The rows lie along a hidden order. The number after each row says roughly how far along it the row is, from 0 to 9. A new part has a new order.
(in the rows, 100 means zero)
[ 97 102 100 108  82 109 101  98  99  99  98 104 100  94  99 103 101 120
  97 110 110 103  94  99 101  97 102 119  84 102 113 118  96  97  95  96
  94  82 110  88  96  97 110  94 100  96  97  97  93  95  94] | 4
[ 99 100 110 118  70 110 100 104  95 106 102 110 103 104 107  99  99 131
  97  63 109 113  45  86 105  99 109 101  86  82  96 116  89 115  84 107
 103  82  91  59  92  95 127  94 103  92  98 101  80  74 101] | 1
[ 96  99  87  96  90 104 105  97 105  92  92  99  99  86  90 106 104 100
 102 140 108  93 136 108  91  94  96 142  92 118 111 110 109  82 114  90
  80  90 121 124 107  92  90  93  98  98  96  95 101 121  84] | 6
[ 94 102  87  95  95 104 103  95 105  95  94 104  99  87  90 106 103 101
 101 152 108  92 150 106  95  95  97 132  92 118 118 110 108  82 111  89
  81  89 119 121 106  95  92  96  99  96  96  94 104 125  84] | 6
[ 99 100 109 114  78 109  98 101  95 104 103 106 102 104 106  99  99 128
  95  74 109 111  64  87 107  99 107 104  88  86 102 116  88 111  82 106
 104  89  97  75  92 100 122  99 103  94  98 101  90  70 101] | 2
[ 96 107  81  87  94 102 105  93 109  79  94  82  92  77  83 104 102 109
  99 180 108  78 190 111  90  90  72 122  94 127 126 112 119  74 121  87
  83 115 128 155 104  96  73 100  98 125  97  97 122 154  70] | 9
[ 99 100 112 116  75 110  99 101  95 105 103 107 103 105 106  98  98 129
  96  72 109 114  55  87 108 101 109 104  87  85 102 115  87 111  80 109
 105  86  89  53  90  98 126  98 103  91  98 101  86  71 102] | 2
[ 95  99  87 103  84 107 106 100 104  92  90 101  99  85  88 106 105 104
 103 135 107  93 140 107  88  92  95 145  85 118 108 115 112  81 121  88
  75  88 125 128 106  84  93  88  98  99  97  96  90 122  82] | 6
[ 99  98 103 113  77 109 103 102  96 100 100 102 100  97 100 101 101 128
  96  91 110 105  81  92 100  96 102 117  88  95 103 113  98 101  94  99
  93  88 101  86  94  95 116  94 102  97  98  99  90  89  92] | 3
[ 97  99  96 108  76 108 105 101  99  98  94 103  99  91  95 104 103 116
 101 112 109 100  97  98  95  94 101 131  83 107 108 118 104  91 108  92
  82  86 116 107 100  89 107  87 100  96  97  97  88 105  88] | 4
[ 98  98 112 122  74 109  99 103  95 112 102 119 108 112 110  99 100 119
  99  38 109 120  27  84 109 103 121 105  86  79  88 111  84 113  75 112
 103  71  83  46  94  95 131  93 103  80  98 101  68  60 108] | 0
[ 98  96  86  99  91 104 108 102 104  91  90  97  98  85  89 106 105 102
 103 135 106  91 125 109  87  92  95 142  94 117 102 110 114  83 125  87
  79  92 124 137 107  85  87  90  99 102  98  96  95 122  79] | 6
[ 94 104  97 105  79 106 100  96 101  98  96 106 100  90  99 104 101 116
  98 126 111 101 108  94 102  98 102 124  78 109 120 116  97  89  99  95
  87  79 117  98  99  98 106  93  99  94  96  97  95 105  90] | 4
[100  98 102 106  81 108 103 102  96  97  98 102  99  96 100 102 101 116
  98  95 108 104  76  95  99  96 101 118  90  99 104 115  98 101  98  97
  91  88 106  99  97  97 110  95 102  94  99  98  94  96  92] | 4
[100  99 110 112  76 109 100 102  95 104 104 105 102 102 106  99  99 125
  95  73 108 111  61  87 109 100 106 101  91  87 101 115  89 115  83 107
 104  89  90  63  93 100 123 100 103  92  99 100  91  79  98] | 2
[ 99  99 107 117  70 110 104 104  95 101  99 103 100 100 102 100 101 128
  96  75 110 108  71  89 101  95 100 117  84  95 100 119  95 105  94 101
  93  87  99  82  93  90 119  91 103  98  99 101  83  84  94] | 3
[100  98 110 114  73 108 102 103  96 102 101 102 100 100 103 100 100 126
  96  81 108 110  66  92 103  97 102 110  89  90 101 118  92 109  87 102
  97  82  99  74  93  96 124  95 103  97  98 101  88  79  96] | 3
[ 95 105  86  91  94 105 105  94 109  85  93  89  95  79  85 105 104 107
 100 167 109  86 191 112  86  91  82 130  93 123 119 110 115  76 121  89
  79 104 127 138 105  91  78  96  97 115  97  97 112 136  75] | 8
[ 97 100 112 121  69 111 100 102  96 106 102 112 104 105 106  98  99 130
  97  62 110 114  45  84 108 100 110 109  81  86  97 117  86 111  78 107
 100  82  91  52  93  94 128  94 103  90  98 102  75  65 100] | 1
